In the rows, 128 means zero.
Facts:
tiskedrul	Π	c; fatrobrol	Π	c; stazek	Π	d
daskekor	Π	a; brevistol	Π	e; stasor	Π	b
greba	Π	b; peklun	Π	a; mide	Π	c
stabruflus	Π	c; nizazes	Π	a; braklal	Π	b
klamuk	Π	e; filim	Π	e; vivar	Π	a
pustim	Π	a; fogom	Π	d; kofiple	Π	a
masik	Π	d; foplo	Π	c; nubram	Π	a
getra	Π	b; brepe	Π	b; katre	Π	b
destumol	Π	d; zani	Π	a; skubrek	Π	e
nuplibrum	Π	b; trisu	Π	e; grezo	Π	e
togagu	Π	a; tegezun	Π	b; nupi	Π	c
vunus	Π	e; fanek	Π	d; puvok	Π	e
kabetan	Π	b; zotras	Π	e; floteden	Π	b
dedrak	Π	b; diflos	Π	d; didrul	Π	b
fefil	Π	c; zigrek	Π	d; skuflu	Π	e
brutro	Π	d; kiros	Π	d; bobok	Π	c
gribi	Π	a; stegiston	Π	a; klonok	Π	d
vemisten	Π	e; kozir	Π	a; stovul	Π	b
koskos	Π	e; flefli	Π	c; skunok	Π	d
flibastan	Π	e; trifegri	Π	a; lorin	Π	b
bromo	Π	c; drame	Π	a; stutrik	Π	a
tosko	Π	a; fliskor	Π	a; skovazi	Π	c
mistor	Π	b; fitun	Π	d; grobroples	Π	c
brupim	Π	c; seles	Π	b; kiro	Π	a
linek	Π	c; flogrokla	Π	c; klavus	Π	c
plosta	Π	b; graban	Π	d; lapak	Π	e
skibefla	Π	a; sezi	Π	e; klazu	Π	b
grufen	Π	b; brerusto	Π	a; lumek	Π	a
liplim	Π	d; ruplesil	Π	e; vutal	Π	a
klafo	Π	b; semir	Π	e; skeko	Π	b
braplon	Π	a; sketrin	Π	e; zova	Π	e
raskol	Π	b; zegritru	Π	e; brotror	Π	c
klatroke	Π	b; plopun	Π	e; numer	Π	e
dotis	Π	d; grugra	Π	a; drubrar	Π	c
bruklal	Π	b; libak	Π	c; klustu	Π	b
rozu	Π	b; lefam	Π	d; drorok	Π	b
gimugro	Π	a; vestazom	Π	d; sunen	Π	a
skono	Π	d; pidrubo	Π	d; sista	Π	e
nafle	Π	d; brugrodru	Π	a; dridrur	Π	e
fligre	Π	d; gades	Π	a; vagedel	Π	e
rigus	Π	b; brabros	Π	d; leskin	Π	b
flubik	Π	e; bavos	Π	e; trefoful	Π	a
nustik	Π	d; trikar	Π	a; dremanur	Π	e
vumuk	Π	c; stemaflon	Π	e; tresos	Π	d
stodrades	Π	a; skugrevon	Π	c; stumek	Π	b
treplo	Π	e; lodrin	Π	d; stapes	Π	c
votren	Π	e; plolostar	Π	b; kodam	Π	b
kabese	Π	b; kereske	Π	e; ludrur	Π	c
vustek	Π	c; staska	Π	e; triko	Π	b
vevus	Π	e; ludren	Π	c; mibun	Π	c
flipar	Π	d; siski	Π	a; fluse	Π	a
navar	Π	c; buli	Π	b; nizen	Π	a
fiskaba	Π	d; kopli	Π	a; tiskedrul	Θ	trifegri
stazek	Θ	staska; daskekor	Θ	bruklal; brevistol	Θ	filim
stasor	Θ	rozu; greba	Θ	skugrevon; mide	Θ	gribi
nizazes	Θ	lefam; klamuk	Θ	libak; vivar	Θ	grobroples
fogom	Θ	floteden; masik	Θ	fitun; nubram	Θ	sista
getra	Θ	dremanur; katre	Θ	lefam; zani	Θ	trifegri
skubrek	Θ	lefam; nuplibrum	Θ	fitun; trisu	Θ	destumol
grezo	Θ	stovul; togagu	Θ	ruplesil; nupi	Θ	rozu
kabetan	Θ	vestazom; zotras	Θ	rigus; dedrak	Θ	stumek
didrul	Θ	flipar; fefil	Θ	fiskaba; zigrek	Θ	koskos
brutro	Θ	libak; kiros	Θ	trifegri; bobok	Θ	grobroples
stegiston	Θ	puvok; klonok	Θ	klavus; vemisten	Θ	trifegri
kozir	Θ	brepe; flefli	Θ	stabruflus; skunok	Θ	skugrevon
flibastan	Θ	grobroples; bromo	Θ	vestazom; drame	Θ	stumek
stutrik	Θ	plosta; tosko	Θ	stabruflus; fliskor	Θ	nafle
skovazi	Θ	kofiple; mistor	Θ	lorin; brupim	Θ	klavus
seles	Θ	ruplesil; kiro	Θ	libak; linek	Θ	fatrobrol
flogrokla	Θ	siski; graban	Θ	sista; lapak	Θ	tegezun
skibefla	Θ	rozu; sezi	Θ	bruklal; klazu	Θ	trifegri
grufen	Θ	braklal; brerusto	Θ	floteden; lumek	Θ	pidrubo
liplim	Θ	lefam; klafo	Θ	grobroples; semir	Θ	flipar
skeko	Θ	plopun; braplon	Θ	navar; sketrin	Θ	nafle
zova	Θ	fiskaba; raskol	Θ	foplo; zegritru	Θ	vutal
brotror	Θ	puvok; numer	Θ	skugrevon; dotis	Θ	puvok
grugra	Θ	diflos; drubrar	Θ	skugrevon; klustu	Θ	filim
drorok	Θ	tegezun; sunen	Θ	gribi; skono	Θ	gribi
dridrur	Θ	staska; fligre	Θ	rigus; gades	Θ	brugrodru
vagedel	Θ	floteden; brabros	Θ	vutal; leskin	Θ	fanek
flubik	Θ	vunus; bavos	Θ	fatrobrol; trefoful	Θ	vutal
nustik	Θ	klatroke; trikar	Θ	pustim; vumuk	Θ	stovul
stemaflon	Θ	foplo; tresos	Θ	tegezun; stodrades	Θ	lorin
treplo	Θ	stumek; lodrin	Θ	ruplesil; stapes	Θ	diflos
votren	Θ	plosta; plolostar	Θ	peklun; kodam	Θ	stabruflus
kabese	Θ	navar; kereske	Θ	puvok; ludrur	Θ	vunus
vustek	Θ	brugrodru; triko	Θ	pidrubo; vevus	Θ	klavus
ludren	Θ	peklun; mibun	Θ	fanek; fluse	Θ	gimugro
buli	Θ	nafle; nizen	Θ	fiskaba; kopli	Θ	skuflu

Known rows:
[132 138 114 143 127 112 126 140 109 118 124 113 105 148 128 115  74  88
 127 110 116 136 112 111 147 139 162 114] -> ruplesil
[121 126 129 106 125 129 122 126 153 124 138 129 136 122 125 111 145 140
 135 129 122 133 133 133 116 141 111 148] -> daskekor
[120 127 128 107 125 128 121 126 154 125 139 128 136 122 125 111 145 140
 135 130 122 134 132 134 115 142 110 147] -> gades
[129 143 128 106 120 111 134 130 131 154 114 111 103 173 138  94 113 104
 156  79 136 123 103  95 136 124 157 152] -> gribi
[160 137 150 112 151 119 128 160 128 159 125 123 177  94 127 200 120 190
 167 140 117 148 121 130 145 156 113 113] -> bobok
[111 135 130 136 118 128 128 140 101 146  99 127 118 170 124 130 119  88
 135 109 126 124 129  95 155 120 151 114] -> diflos
[178 143 102 162 123 143 138  82 140 151 160 152 182 106 105 129 171 118
 129 141 177 138 147 153 125 143 141 118] -> katre
[158 161  88 158 104 135 158  90 112 182 113 145 178 170  88 129 138  62
 145 123 184 141 151 117 173 142 162 100] -> lefam
[118 134 136 132 131 116 124 134 102 142 100 117 106 174 127 121 121  90
 128  94 128 132 126  85 148 130 166 116] -> fiskaba
[121 127 128 106 125 128 122 125 153 125 138 130 136 123 125 112 142 140
 135 131 122 134 132 132 116 141 110 146] -> kopli
[ 97 131 123 145 112 143 121 153 106 135 102 125 127 161 121 130 123  80
 134 120 118 120 136 113 159 117 139 105] -> nafle
[132 142 113 137 117 120 140 142 107 132 116 122 110 153 133 123  74  90
 135 121 125 125 114 125 148 120 157 123] -> dremanur
[114 121 146 117 143 129 123 124 124 129 113 129 124 131 129 136 162 129
 109 136 133 141 152 135 114 132 128 132] -> fogom
[118 141 116 122 104 128 127 142 134 142 121 122 124 163 125 101 106  98
 159  99 120 118 110 100 151 125 140 134] -> peklun
[ 90 100 150 130 134 125 157 108 141 121 130 189 114 160  75 189 127 149
  80 125 138 146 108 128 124 106  94 142] -> kiros
[168 147 147 111 150 116 127 162 120 150 139 151 164 102 130 198  92 169
 157 165 105 159 127 154 126 164 139 134] -> flibastan
[132 143 113 136 119 120 139 142 107 131 118 121 109 153 134 123  76  89
 133 121 125 126 115 129 147 119 157 125] -> staska
[149 113 104 117 104 107 114 101  92 112 105 110 118 143 124 126 149 212
 125 166 102  89 145 143 164 117 116 120] -> drubrar
[120 126 131 103 129 127 122 125 156 126 135 125 131 123 131 109 148 139
 133 126 127 134 132 139 111 138 114 153] -> brerusto
[140 121 137 143 134 137 114 123 129 122 149 138 131 110 133 129 152 141
 122 129 129 122 128 135 110 123 135 130] -> skeko

Rows:
No name comes twice in this set of rows, the named rows included.
[125 127 134 104 135 118 118 121 155 122 139 122 127 124 127 105 146 141
 129 117 124 141 129 124 112 151 120 149] -> nizen
[153 146 151  96 135 123 115 160 144 162 144 151 179 111 120 176 123 178
 181 144 100 151 123 125 131 169 120 143] -> vivar
[103  97 136 134 135 121 167 110 156 116 134 157 119 133  82 185 111 170
  90 113 149 137  87 137 134  99  73 132] -> tiskedrul
[ 88 116 125 133  98 122 168 123 154 135 139 188 105 198  66 160  71 121
 121  83 131 126  57 100 157  90 103 152] -> trifegri
[156 122 103 113 103 103 114 103  84 103 120 136 105 152 126 123 121 192
 115 190  91 100 151 167 146 126 141 141] -> numer
[127 127 148 109 133 141 173 101 127 126 124 141 143  66 158 114  92 149
 126 159 133 109 141  37 113 119  54  87] -> brotror
[114 101 145 154 131 133 146 108 150 115 162 191 116 136  85 179 125 159
  93 114 139 129  84 135 114  94 106 146] -> klazu
[172 139 159 132 147 132 106 158 121 159 153 160 174  99 130 194 132 178
 169 141 107 140 119 128 123 152 144 127] -> klafo
[120 128 121 120 126 143 139 142 134 118 125 131 129 107 142 142 122 125
 116 170 136 126 145 202 107 110 114 147] -> treplo
[138 118 138 148 143 131 103 122 133 111 155 130 127 105 130 123 153 138
 116 118 121 132 126 123 108 139 140 123] -> seles
[108 124 123 114 119 140 114 136 158 115 142 127 144 114 123 113 148 133
 134 139 116 132 137 148 118 139  99 141] -> fliskor
[164 154 141 125 133 117 132 182 103 184 111 121 173 131 126 204  77 156
 201 112 110 134  96  96 184 146 143 100] -> grobroples

Now the same objects, written a new way:
Known rows:
[161 105 116 130 110 131 115 186 117 109 117  73 153   5 127  77 184 110
 196 181 170 147 123 114  56 129] -> lefam
[128 135 127 134 137 125 129 139 136  89 105 142 109 135 116 107 107 157
  81 136 128 119 143 120 136 128] -> mide
[117 119  98 116 142 118 109 114 114 132 142 119 104 156 115 105 117 129
 138 136 119 127 107 136 139 139] -> zotras
[113 102  73 144 172 107 112 107  92 133 131 126 106 172 139 130 118 113
 152 136 116 102 117 118 123 128] -> vagedel
[109 125 165 128 122 102 152 118 117 112 143 135 115 144 130 152 138 140
 135 148 121 130 130 123 134 143] -> daskekor
[109 125 166 129 122 102 153 119 115 111 143 137 115 143 131 152 138 141
 134 148 120 130 130 122 134 143] -> braplon
[106 107 140 157 151  91 156 112  95 111 137 143 121 159 156 179 141 125
 150 147 120 105 140 105 116 134] -> brerusto
[124 137 130  92 148 120 129 159  95 138 109 128 147 117 122 131 110 120
 122 148 107 137 139 116 123 129] -> masik
[157 139 123 148 101 160 115 121 164 155 137 118 155 111 153 142 151 104
 118  99 155 136 119 126 117 100] -> brepe
[125 155 115 106 143 149 131 154 149 155 121  93 159  72 139 145 136 106
 134 117 119 129 136 106 116 129] -> vestazom
[102 126 130  81 135 115 123 165 100 126 121 125 138 115 111 138 100 107
 111 148 112 151 149 113 136 114] -> brutro
[129 125 122 143 141 126 131 136 132  90 102 146 113 131 120 110 106 150
  94 132 131 113 149 123 130 127] -> linek
[125 145 135  85 145 118 126 161  98 138 111 125 143 121 119 128 111 126
 107 153 106 145 135 113 130 131] -> skono
[131 105 168 165 135 124 172 132 156 183 136 104 128 106  49 171 198 191
 191  21 126 150 173 129 121 121] -> trifegri
[111 143 151 143 116 132 154 112 171 128 155 102 128  97 148 168 165 126
 145 116 131 120 127 114 126 144] -> brugrodru
[153 120 137 134 107 127 112 126 109 136 127 152 143 160 136 129 124 118
 104 134 143 145 120 133 126 100] -> klustu
[ 99 100 150  29 134 137 127 108  95 123  36 144 180 105 116 156  96 123
 137 122 142  96  95 182  99 153] -> skunok
[ 96 116 118  91 144 113 124 165  92 125 119 127 138 116 116 149  99  95
 119 144 114 144 155 108 129 107] -> brabros
[ 81 105 153 128 116  96 146 124 114  97 154 136 109 141 125 169 126 115
 131 144 126 136 145 115 140 120] -> trefoful
[141  81 167 150  93  84 140 149  88  71 142 115 110  85 119  92 183 144
 191 204 164 146 117 129  82 143] -> nizazes

Rows:
No name comes twice in this set of rows, the named rows included.
[155  93 132 113 120 101 116 188  66  96 107 106 142  59 112  71 153 124
 177 205 151 153 127 122  70 132] -> liplim
[133  84 113 136 160 109 125 130 101 180 123 121 102 165  27 108 147 187
 176  52 113 152 149 150 135 120] -> vemisten
[106 135 104 142 118 154 125 138 192  93 125 110 116  81 121 133 119 121
  95 100 146 119 155 111 137 110] -> libak
[103  90 142  79 127 142 130  86 132  72  29 163 144 119 112 135  92 153
 110 106 165  71 103 189 106 153] -> drubrar
[ 86 103 115 127 117 121 122 146 138  67 121 144  99 121 100 125  86 119
  86 127 139 132 167 119 148  96] -> fefil
[148  75 100 137 115 101  95 144  86  91 140  99  96  98 103  45 160 133
 194 192 161 143  94 142  87 138] -> skubrek
[ 81 121 137 141 109 125 148 119 168 114 166 103 120  95 140 187 151  98
 143 112 138 128 144 105 134 117] -> vutal

The same objects again, as new rows of numbers:
Known rows:
[159 126 164  91 127 179 138 104 123 138  98 173 138 142 128 162  98 115
 136 141 158 106 131 147  78  81 149 155  87 149 138 169 129 116  77 176] -> klamuk
[161 111 136  97 109 148 107  68  98 140 126 120 158 151  96 131 135 121
 164 128 135 117 149  95 134  91 161 138 122 138 214 164 148 116 101 190] -> brepe
[129 129 161 120 107 138 135  84  87 129 156 145 131 134 135 112 133 137
 147 129 135 121 144 106 125  77 188 158 114 162 195 143 141 132 112 188] -> destumol
[115 143 178 107 134 171 119 104 130 150 117 148 129 142 129 125  82 141
 127 126 184  99 126 121  91 110 119 149 111 132 152 143 104 179  69 181] -> kiros
[158 145 200  61 147 188 148 114 142 131 117 162 145 143 125 184 136 122
 145 137 170 102 121 163  83  67 166 168  77 157 171 181 132 144  75 186] -> stegiston
[159 146 175  71 119 185 144 108 115 162 102 164 157 186 135 155 110 106
 125 146 187 110 132 167  81  72 159 183  65 163 175 160 109 127  95 181] -> trikar
[170 132 173  74 132 176 161 109 137 149 105 159 140 154 132 161 108 119
 131 142 177  94 127 156  80  76 160 179  88 160 151 159 122 132  88 181] -> sunen
[151 113 138  94 106 144 114  70  94 126 131 115 157 139 108 131 131 105
 153 137 122 115 143  95 131  80 178 134 116 150 204 171 146 117 102 186] -> lorin
[138 116 173 122 105 156 113 102 129 131 105 187 144 139 160 119  98 120
 132 146 165 111 149 133  76  93 147 149 109 149 131 162 119 128  70 155] -> bobok
[130 113 176 126 109 176 124 110 126 123  94 185 136 143 144 130 107 138
 144 143 171 109 149 129  84  98 141 136 119 146 141 165 124 135  63 159] -> vumuk
[149 110 161  88 118 172 108  91 143 141  76 141 168 144 125 149 110  94
 136 145 160  98 136 121  87  85 145 142 116 157 157 183 119 129  66 157] -> kodam
[143 116 162  92 110 178  91  83 117 132  76 133 162 146 145 147 124  78
 127 155 165 103 138 129  87  73 134 149  90 170 155 190 114 127  73 155] -> nuplibrum
[129 125 185 116 117 170 128 102 133 137 104 171 142 137 148 131 115 125
 132 136 174 103 139 133  82  83 159 165 109 166 151 157 112 142  75 161] -> brabros
[124 117 172 130 110 179 134 113 134 127 104 188 145 145 131 140 105 138
 142 149 171 109 159 131  85 104 151 128 123 137 144 166 115 139  68 155] -> skovazi
[138 119 185 112 121 162 132 103 127 128  91 168 123 127 162 121 126 126
 133 134 172  96 127 128  84  74 161 161 113 181 133 158 121 141  63 166] -> skono
[122 124 179 112 104 175 116 110 115 135  91 191 146 163 147 119 103 128
 146 133 170 116 143 133  82  91 146 140 108 149 151 164 118 127  60 156] -> flogrokla
[154 124 144  91 123 141 150  86  93 125 160 141 131 121 116 145 101 120
 146 127 104 123 133 115 113  73 181 158  92 139 180 150 160 108 117 198] -> dremanur
[175 128 175  77 139 169 162 106 146 150 111 150 136 136 133 167 105 125
 131 139 169  92 128 154  76  78 153 184  91 155 149 156 128 134  90 184] -> stutrik
[159 126 141  99 116 152 147  84  78 123 149 148 128 140 113 142 117 127
 150 133 120 124 139 120 120  75 181 149  91 140 186 153 158 106 114 204] -> sista
[170 134 149  77 119 147 171  93  89 138 157 132 128 149 119 143 126 132
 146 134 136 113 133 131 122  68 192 175  89 154 201 144 150 119 124 213] -> peklun

Rows:
No name comes twice in this set of rows, the named rows included.
[145 138 196  82 150 187 123 108 157 134 131 176 164 119 101 195 103 118
 149 128 142 115 136 155  75  86 143 155  84 125 162 184 134 135  76 169] -> kereske
[118 138 212 101 135 180 115 109 139 122 118 174 150 126 140 149 141 127
 144 130 168 109 131 140  87  77 162 153 102 162 164 180 122 156  62 164] -> dotis
[144 144 180  78 136 171 129  94  85 101 168 156 138 128 101 176 158 127
 173 126 111 132 130 129 125  62 188 135  80 137 208 191 172 126  95 203] -> puvok
[148 152 171  58 148 172 151 113 134 155 123 129 134 153 124 153  67 122
 120 128 175  95 106 142  81  94 123 175  76 126 158 142 114 162  82 198] -> zani

Now the same objects, written a new way:
Known rows:
[158  91 173 124 154 117 177  67  88 129  90  97 115 141 131] -> gribi
[141 110  97  93 129 104 142 131 148 143 127 115 120  73 130] -> brerusto
[128  96 109  92 132 101 152 134 139 130 129 116 137  95 132] -> kopli
[121  99  87 104 124  81 141 150 133 128 131 156 128  74 112] -> drame
[128  96 109  92 134 102 153 134 139 128 130 116 138  95 131] -> fluse
[104 102 134 118 114 151  86 128 147 141 159 131 138 117 122] -> plolostar
[103 104 134 118 117 153  89 128 148 141 159 131 138 118 122] -> skeko
[ 60 128 146 155 133 144  90 150 160 127 135  57 179 102  49] -> greba
[131 107 171 176 133 160 113  73  95 138 125 148 109 132  99] -> plosta
[106 165 131  89 116 131 133 143 156 150 112 148 144 132 133] -> flogrokla
[134 169 168 147 134 136 160  91 103 148  77 166 114 148 111] -> navar
[122 148 148 236 195 115 167  75 164  92 132 150 100 153 173] -> lefam
[147 155 101 125 107 103  98 136 178  96 143 130 104 108 130] -> klonok
[ 90 167 131 158 129  97 113 160 183  69 120  47 162 120  65] -> skunok
[124 122 141  97 114  94 107 133 163  74 140 114 136 175 152] -> lodrin
[163 148 157 178 129 113 135  81 119  81 111 139  92 150 115] -> diflos
[158 139 131 183 149 135 131 119  58 136  99 125 103 159 130] -> koskos
[132 133  91 122 132 125 102 173 113 140 131 108 132 141 153] -> stemaflon
[114 125  81 130 126  98  95 191  99 131 133 152 134 140 136] -> sketrin
[151 154 121 136 106 161 116 185  78  93 140 120 208  84 201] -> flibastan

Rows:
No name comes twice in this set of rows, the named rows included.
[ 85  94  98 152 203 105 184 127 188 143 151 130 144  95 194] -> nizazes
[ 98 105 111 132 108 130  75 142 140 140 161 172 129  97 102] -> dedrak
[127 186 159 102  89 167 145 155 120 104 120 158 220  76 179] -> bobok
[144 182 154 154 128 137 150  92 109 158  75 173  99 123 105] -> klavus
[ 87  95 121 125 109 125  78 143 134 132 160 172 139 115 106] -> buli
[ 61 101 124 178 185 154 120 121 198 154 180 144 145 118 183] -> katre

